Below is a small trained network, with its code and all its weights. Each question gives an input and a target symbol and asks what happens when units are switched off, that is, made to give their printed mean instead of their output.

import numpy as np


def w(rows, s, z=0):
    codes = np.array(rows[::2]) - 128.0
    scale = np.full(codes.shape[1], s)
    scale[-1] = z or s
    return codes * scale


def f(y):
    return np.maximum(y, 0)


def softmax(a):
    e = np.exp(a - a.max(-1, keepdims=True))
    return e / e.sum(-1, keepdims=True)


def log_softmax(a):
    a = a - a.max(-1, keepdims=True)
    return a - np.log(np.exp(a).sum(-1, keepdims=True))


def net(x, mask):
    ids = ['αβγδεζηθλμστφψω'.index(c) for c in x.split()]
    T = len(ids)
    res = E[ids] + P[:T]
    u = 0
    for l in range(2):
        r = res
        for j in range(2):
            rows = slice(3 * j, 3 * j + 3)
            q, k, v = (r @ M[l][rows].T for M in (Q, K, V))
            z = softmax(np.where(np.tri(T) > 0, q @ k.T / 3**0.5, -1e9)) @ v
            o = O[l][rows]
            res = res + np.where(mask[u + j], z, o[:, -1]) @ o[:, :-1]
        u += 2
        y = f(res @ A[l][:, :-1].T + A[l][:, -1])
        res = res + np.where(mask[u : u + 8], y, B[l][:, -1]) @ B[l][:, :-1]
        u += 8
    return log_softmax(res[-1] @ U[:, :-1].T + U[:, -1])


Q, K, V, O, A, B = {}, {}, {}, {}, {}, {}
E = w([
[111,48,249],'α',
[123,112,101],'β',
[131,89,81],'γ',
[121,110,98],'δ',
[121,108,91],'ε',
[99,121,63],'ζ',
[156,138,58],'η',
[135,137,118],'θ',
[185,127,105],'λ',
[120,182,85],'μ',
[187,164,121],'σ',
[143,179,139],'τ',
[102,183,140],'φ',
[102,167,184],'ψ',
[164,164,182],'ω',
],0.012)
P = w([
[140,139,104],'0',
[141,177,118],'1',
[149,210,129],'2',
[156,251,138],'3',
[156,253,142],'4',
[153,244,136],'5',
],0.004)
Q[0] = w([
[134,86,124],'L0H1',
[120,47,124],'L0H1',
[181,250,123],'L0H1',
[114,63,141],'L0H2',
[97,58,174],'L0H2',
[129,197,141],'L0H2',
],0.015)
K[0] = w([
[146,101,95],'L0H1',
[140,82,66],'L0H1',
[129,235,250],'L0H1',
[127,113,18],'L0H2',
[118,86,42],'L0H2',
[123,113,208],'L0H2',
],0.014)
V[0] = w([
[61,134,61],'L0H1',
[25,164,167],'L0H1',
[191,83,56],'L0H1',
[114,217,53],'L0H2',
[87,2,198],'L0H2',
[212,181,174],'L0H2',
],0.0075)
O[0] = w([
[62,118,53,131],'L0H1',
[12,158,167,140],'L0H1',
[199,80,60,105],'L0H1',
[92,237,88,211],'L0H2',
[126,2,151,4],'L0H2',
[224,213,201,182],'L0H2',
],0.006,0.0034)
A[0] = w([
[2,198,70,201],'L0N1',
[18,46,42,180],'L0N2',
[116,209,208,70],'L0N3',
[124,175,163,142],'L0N4',
[191,196,98,80],'L0N5',
[64,18,208,250],'L0N6',
[128,208,5,74],'L0N7',
[144,27,240,198],'L0N8',
],0.0054,0.0017)
B[0] = w([
[3,120,122,251],'L0N1',
[49,45,197,156],'L0N2',
[85,195,204,203],'L0N3',
[105,169,164,184],'L0N4',
[166,208,108,211],'L0N5',
[227,140,15,144],'L0N6',
[112,157,3,254],'L0N7',
[93,138,3,146],'L0N8',
],0.0052,0.0049)
Q[1] = w([
[124,172,109],'L1H1',
[123,173,102],'L1H1',
[141,98,208],'L1H1',
[160,1,239],'L1H2',
[139,125,203],'L1H2',
[136,66,131],'L1H2',
],0.0092)
K[1] = w([
[111,160,156],'L1H1',
[111,167,155],'L1H1',
[126,49,126],'L1H1',
[123,4,61],'L1H2',
[126,74,147],'L1H2',
[125,103,81],'L1H2',
],0.013)
V[1] = w([
[73,131,218],'L1H1',
[97,189,217],'L1H1',
[94,188,228],'L1H1',
[226,153,152],'L1H2',
[69,131,2],'L1H2',
[49,67,231],'L1H2',
],0.0081)
O[1] = w([
[75,104,203,125],'L1H1',
[91,176,208,245],'L1H1',
[100,161,197,239],'L1H1',
[254,152,163,122],'L1H2',
[40,198,30,200],'L1H2',
[71,46,152,1],'L1H2',
],0.0088,0.0053)
A[1] = w([
[118,89,242,111],'L1N1',
[70,123,156,106],'L1N2',
[121,146,215,174],'L1N3',
[140,152,145,144],'L1N4',
[181,73,43,142],'L1N5',
[129,79,244,131],'L1N6',
[99,3,102,253],'L1N7',
[32,120,149,99],'L1N8',
],0.0055,0.0051)
B[1] = w([
[168,35,66,215],'L1N1',
[137,70,121,177],'L1N2',
[105,56,145,254],'L1N3',
[132,106,147,178],'L1N4',
[182,11,121,193],'L1N5',
[172,24,59,212],'L1N6',
[158,107,255,161],'L1N7',
[106,49,102,204],'L1N8',
],0.0055,0.0085)
U = w([
[172,28,88,166],'α',
[116,222,209,192],'β',
[57,74,67,117],'γ',
[126,88,108,99],'δ',
[201,126,105,170],'ε',
[123,107,115,41],'ζ',
[131,96,113,118],'η',
[214,216,150,1],'θ',
[163,136,52,73],'λ',
[129,142,112,218],'μ',
[126,82,104,129],'σ',
[3,172,209,134],'τ',
[70,218,106,29],'φ',
[218,70,232,186],'ψ',
[73,10,186,201],'ω',
],0.004,0.0025)

Each question gives the input, a string of symbols that net reads in full, and the target symbol t.
The units are the heads (3 rows each of Q, K, V and O) and the neurons (one row each of A and B). Each row of codes is followed by its name. A weight is (code - 128) times the scale printed after its matrix; where a second scale follows, it is the last column's (O, A, B and U).
mask holds one flag per unit, layer by layer, with each layer's heads first. A switched-off unit (its flag False) gives its mean, the last column of its rows in O or B, instead of its output. The means were averaged over made-up inputs and are rounded, as every weight is.
A unit's drop is (log p(t) with every unit on - log p(t) with that unit switched off) / (log p(t) with every unit on - log p(t) with every unit switched off).
most important unit: the unit with the biggest drop
k most important neurons: the k neurons with the biggest drops, biggest first
k most important neurons of layer l: the k neurons of layer l with the biggest drops, biggest first
heads that matter: for each layer, one digit per head in row order, 1 if its drop is at least 0.15 and else 0, layers parted by /
drop when u is switched off: that unit's drop, to one decimal
input ψ γ β, target ω: most important unit => L1H2
input ω μ ψ ω φ γ, target ψ: heads that matter => 11 / 11
input η ζ η θ μ, target φ: 2 most important neurons of layer 0 => L0N7, L0N1
input ω σ ψ μ, target ω: heads that matter => 10 / 11
input ζ λ σ η λ ω, target ψ: heads that matter => 11 / 01
input ζ η φ μ μ, target τ: 2 most important neurons => L0N1, L0N3
input λ ζ θ σ ε, target θ: heads that matter => 11 / 01
input β σ ω τ, target ψ: 2 most important neurons => L0N7, L0N3
input δ β μ β η, target φ: heads that matter => 01 / 01
input τ ω σ, target ψ: 2 most important neurons => L0N7, L0N3
input ψ ε ε, target ω: 2 most important neurons of layer 0 => L0N7, L0N3
input ε ζ ε ζ φ μ, target τ: heads that matter => 10 / 10
input β ζ ε ψ ε φ, target ω: 2 most important neurons of layer 0 => L0N3, L0N7
input τ η η φ ψ ζ, target ω: most important unit => L0H1
input η ζ γ η η ζ, target λ: heads that matter => 10 / 11
input σ δ σ φ η τ, target τ: 2 most important neurons => L0N3, L0N1
input η φ β, target τ: heads that matter => 11 / 11
input γ μ β ζ φ λ, target τ: drop when L1H1 is switched off => 0.4
input ε ζ ζ, target γ: drop when L0N6 is switched off => 0.0
input φ η φ μ β ψ, target ω: drop when L1H2 is switched off => 0.6
input ζ μ η τ θ, target β: most important unit => L0H2
